Here is a tiny trained network, its code and every weight. The questions are about switching its units off for an input and a class, where a switched-off unit gives its printed mean instead of its output.

import numpy as np


def w(rows, s, z=0):
    codes = np.array(rows[::2]) - 128.0
    scale = np.full(codes.shape[1], s)
    scale[-1] = z or s
    return codes * scale


def norm(h):
    return h / np.sqrt((h * h).mean(-1, keepdims=True) + 1e-5)


def f(y):
    return y / 2 * (1 + np.tanh(0.7978845608 * (y + 0.044715 * y**3)))


def log_softmax(a):
    a = a - a.max(-1, keepdims=True)
    return a - np.log(np.exp(a).sum(-1, keepdims=True))


def net(x, mask):
    res = np.array(x, float).reshape(1, 7) / 4 @ E
    u = 0
    for l in range(3):
        y = f(norm(res) @ A[l][:, :-1].T + A[l][:, -1])
        res = res + np.where(mask[u : u + 13], y, B[l][:, -1]) @ B[l][:, :-1]
        u += 13
    return log_softmax(norm(res)[-1] @ U[:, :-1].T + U[:, -1])


A, B = {}, {}
E = w([
[103,237,80,168,182,219,43,57,165,84,146,190],'x0',
[62,116,145,189,129,157,93,141,68,206,206,68],'x1',
[169,162,125,180,140,133,189,56,61,139,83,104],'x2',
[187,182,253,79,59,92,85,36,168,158,185,103],'x3',
[105,43,206,178,182,107,138,75,120,86,152,214],'x4',
[114,96,107,20,231,128,122,69,108,90,151,37],'x5',
[53,179,128,110,190,89,208,111,196,221,128,163],'x6',
],0.0048)
A[0] = w([
[151,201,47,68,73,166,91,180,160,205,61,37,107],'0.n1',
[83,175,142,94,180,130,202,136,172,216,144,163,100],'0.n2',
[41,117,148,219,123,176,93,138,44,220,254,37,6],'0.n3',
[125,55,164,87,97,45,188,171,101,155,80,89,133],'0.n4',
[165,157,110,173,115,140,222,24,30,137,51,110,87],'0.n5',
[73,168,136,85,172,117,202,131,174,212,138,174,96],'0.n6',
[69,168,136,94,173,115,189,128,164,216,132,168,96],'0.n7',
[125,46,198,183,175,109,125,73,106,116,151,186,94],'0.n8',
[81,207,110,162,143,178,43,74,143,117,138,151,109],'0.n9',
[97,191,117,128,149,180,75,70,157,93,128,170,112],'0.n10',
[136,126,129,128,131,137,135,131,131,129,135,129,128],'0.n11',
[181,151,100,194,129,153,236,16,29,167,90,96,106],'0.n12',
[25,58,102,42,81,94,19,224,231,115,213,178,105],'0.n13',
],0.0039,0.011)
B[0] = w([
[75,170,180,147,111,104,218,149,86,20,238,143,181],'0.n1',
[133,96,99,204,84,59,54,94,150,51,113,46,157],'0.n2',
[54,85,139,198,145,161,99,134,33,203,216,66,117],'0.n3',
[196,143,57,174,163,193,138,78,186,144,225,157,251],'0.n4',
[154,139,203,128,198,116,82,221,175,118,120,117,148],'0.n5',
[131,100,91,206,90,61,45,92,158,52,115,43,156],'0.n6',
[135,94,95,198,89,65,59,94,150,57,120,49,150],'0.n7',
[98,201,124,105,91,116,183,172,91,84,190,100,142],'0.n8',
[230,59,101,145,133,127,199,128,133,182,213,106,166],'0.n9',
[216,59,108,141,129,120,199,127,162,180,193,112,161],'0.n10',
[127,128,128,128,128,127,127,128,128,128,127,128,128],'0.n11',
[132,155,203,129,196,102,54,253,189,120,116,104,184],'0.n12',
[207,171,242,172,236,131,103,210,149,119,74,76,201],'0.n13',
],0.0056,0.0029)
A[1] = w([
[151,18,185,89,71,57,205,184,119,174,125,78,90],'1.n1',
[77,114,90,13,209,97,87,75,83,118,150,91,65],'1.n2',
[196,207,159,217,177,126,189,55,10,170,25,80,98],'1.n3',
[105,125,98,8,210,111,85,73,78,121,139,92,82],'1.n4',
[200,56,131,157,55,186,36,142,40,41,117,83,54],'1.n5',
[162,2,140,83,62,54,218,172,105,185,130,83,76],'1.n6',
[160,56,126,135,46,167,39,123,60,49,102,83,2],'1.n7',
[107,57,189,165,177,124,124,79,140,113,133,190,75],'1.n8',
[124,25,197,172,178,112,126,92,130,77,134,192,85],'1.n9',
[139,145,196,66,62,118,104,64,139,170,150,126,71],'1.n10',
[59,54,200,162,169,95,130,65,104,92,176,217,14],'1.n11',
[85,176,123,173,45,130,90,150,120,186,82,249,80],'1.n12',
[129,199,55,143,165,222,36,53,155,118,167,206,61],'1.n13',
],0.0046,0.0057)
B[1] = w([
[165,188,80,172,196,202,110,88,174,127,164,159,253],'1.n1',
[121,96,206,185,38,204,190,107,163,134,62,73,204],'1.n2',
[123,100,171,89,156,119,49,238,206,111,166,129,217],'1.n3',
[121,73,204,187,36,203,191,129,162,130,66,84,222],'1.n4',
[49,140,87,181,143,1,83,58,234,101,130,80,208],'1.n5',
[183,189,49,207,190,207,128,51,161,156,188,167,228],'1.n6',
[75,134,51,195,100,46,107,91,177,112,97,121,108],'1.n7',
[122,206,97,117,87,113,178,170,94,108,144,69,163],'1.n8',
[118,243,104,110,96,115,163,166,94,72,173,73,230],'1.n9',
[80,156,125,106,196,174,89,100,44,134,98,186,185],'1.n10',
[66,212,141,149,81,107,212,160,90,75,148,107,135],'1.n11',
[110,52,195,101,92,199,172,101,154,111,87,33,163],'1.n12',
[214,116,65,182,165,135,202,125,145,177,187,110,183],'1.n13',
],0.0061,0.0015)
A[2] = w([
[170,101,152,82,96,62,88,86,119,161,156,142,42],'2.n1',
[126,75,67,139,169,127,135,188,122,122,108,123,99],'2.n2',
[180,81,89,139,70,104,43,120,82,62,139,105,74],'2.n3',
[84,65,46,130,152,142,151,179,58,124,69,156,73],'2.n4',
[66,122,122,161,168,141,95,131,94,190,146,121,80],'2.n5',
[35,147,107,144,150,24,162,83,189,220,83,114,3],'2.n6',
[119,143,155,210,8,145,119,170,146,176,95,213,60],'2.n7',
[69,90,64,126,145,133,153,167,56,126,84,169,54],'2.n8',
[156,115,174,116,108,124,144,98,150,123,185,79,186],'2.n9',
[25,109,134,170,163,151,71,107,31,210,159,121,43],'2.n10',
[120,217,59,53,55,137,136,176,120,159,138,58,87],'2.n11',
[176,145,92,36,145,85,171,80,156,66,1,244,39],'2.n12',
[145,149,186,42,93,98,70,53,58,194,127,181,46],'2.n13',
],0.0067,0.0049)
B[2] = w([
[88,172,120,150,145,158,136,109,156,145,92,112,125],'2.n1',
[127,183,188,106,142,119,87,69,134,161,117,176,170],'2.n2',
[78,140,114,168,152,47,158,109,192,150,113,101,141],'2.n3',
[92,212,187,92,126,129,79,31,133,179,103,183,160],'2.n4',
[188,126,146,75,59,109,121,123,146,111,130,127,142],'2.n5',
[119,114,66,212,127,83,48,80,175,38,129,102,148],'2.n6',
[110,55,129,60,200,175,174,72,113,93,74,27,166],'2.n7',
[112,200,165,115,108,126,98,70,144,155,121,148,139],'2.n8',
[101,106,66,145,135,128,131,178,97,136,51,212,255],'2.n9',
[185,112,82,45,18,88,140,175,126,118,134,138,156],'2.n10',
[95,119,178,185,165,95,205,123,67,46,163,202,140],'2.n11',
[127,82,116,108,1,105,71,197,63,210,222,49,194],'2.n12',
[39,189,93,124,158,140,102,87,117,175,68,197,151],'2.n13',
],0.0073,0.0048)
U = w([
[219,125,33,181,196,193,165,82,158,175,197,172,136],'0',
[70,119,69,201,110,20,70,62,187,68,90,85,148],'1',
[59,210,163,78,130,158,81,55,102,197,61,209,147],'2',
[102,13,180,109,120,225,210,102,125,105,30,58,138],'3',
[77,193,152,136,124,88,224,177,39,29,188,170,129],'4',
[158,79,100,72,9,97,92,189,89,182,178,104,139],'5',
[165,136,208,116,231,113,53,238,174,124,105,119,113],'6',
[121,57,98,112,147,107,120,152,73,134,103,184,2],'7',
],0.011,0.0065)

Each question gives the input, the list of numbers given to net, and the class t.
The units are the neurons (one row each of A and B). Each row of codes is followed by its name. A weight is (code - 128) times the scale printed after its matrix; where a second scale follows, it is the last column's (A, B and U).
mask holds one flag per neuron, layer by layer. A switched-off neuron (its flag False) gives its mean, the last column of its row in B, instead of its output. The means were averaged over made-up inputs and are rounded, as every weight is.
A unit's drop is (log p(t) with every unit on - log p(t) with that unit switched off) / (log p(t) with every unit on - log p(t) with every unit switched off).
The circuit of an input: a set's keep is (log p(t) with only the set's units on - log p(t) with every unit switched off) / (log p(t) with every unit on - log p(t) with every unit switched off). Starting from the 12 units with the biggest drops (on a tie, the unit counted first), units are removed one at a time, each time the one whose removal leaves the highest keep (on an exact tie, the one counted first), for as long as the keep stays at least 0.8.
circuit, biggest first: the units of the circuit, biggest drop first
k most important neurons: the k neurons with the biggest drops, biggest first
top k neurons in layer l: the k neurons of layer l with the biggest drops, biggest first
input [5,-4,8,-1,-3,5,-6], class 6: circuit, biggest first	(1.n3; 0.n12)
input [1,-7,-6,-3,2,-6,1], class 5: 2 most important neurons	(2.n12; 1.n4)
input [-3,-2,-8,5,-7,0,-8], class 1: circuit, biggest first	(1.n5; 2.n3)
input [-4,2,0,-4,-2,7,-8], class 1: circuit, biggest first	(1.n5)
input [1,8,8,-7,6,5,0], class 5: circuit, biggest first	(2.n10; 2.n5)
input [-1,-3,-5,8,3,8,8], class 1: 2 most important neurons	(2.n6; 0.n6)
input [-1,5,-7,7,-8,8,2], class 3: top 3 neurons in layer 1	(1.n4; 1.n2; 1.n9)
input [5,7,7,-2,-2,2,2], class 5: circuit, biggest first	(2.n10; 0.n4)
input [5,-3,7,-8,4,2,1], class 2: circuit, biggest first	(2.n4; 0.n4)
input [-7,7,0,7,7,-6,-5], class 0: circuit, biggest first	(1.n6; 1.n1)
input [4,6,8,8,-3,0,-8], class 1: 2 most important neurons	(1.n5; 2.n3)
input [-7,-2,-5,6,7,3,-6], class 0: top 2 neurons in layer 1	(1.n6; 1.n1)
input [1,4,-3,7,8,6,-6], class 4: circuit, biggest first	(1.n11; 1.n9)
input [-2,4,4,1,3,2,4], class 1: most important neuron	(0.n13)
input [3,-6,1,-2,-2,8,-3], class 3: 2 most important neurons	(1.n4; 1.n2)
input [-5,8,2,-8,0,1,-3], class 2: top 4 neurons in layer 2	(2.n4; 2.n2; 2.n8; 2.n12)
input [-2,-6,3,-5,7,-5,-7], class 1: 3 most important neurons	(1.n5; 2.n3; 0.n1)
input [6,0,-5,-7,4,0,3], class 2: 3 most important neurons	(0.n4; 2.n4; 2.n2)
input [5,6,0,-2,7,-7,-1], class 3: 4 most important neurons	(2.n7; 1.n12; 0.n4; 0.n1)
input [-4,1,-8,7,0,-5,4], class 6: circuit, biggest first	(0.n13)
input [-6,-5,3,1,6,-5,1], class 0: 2 most important neurons	(1.n6; 1.n1)
input [-1,4,-3,-8,-6,-8,4], class 2: 2 most important neurons	(2.n4; 2.n8)
input [3,-8,1,-8,1,-6,1], class 2: 3 most important neurons	(2.n4; 2.n8; 2.n2)
input [-6,1,-8,-6,-8,6,-7], class 4: 2 most important neurons	(2.n11; 0.n1)
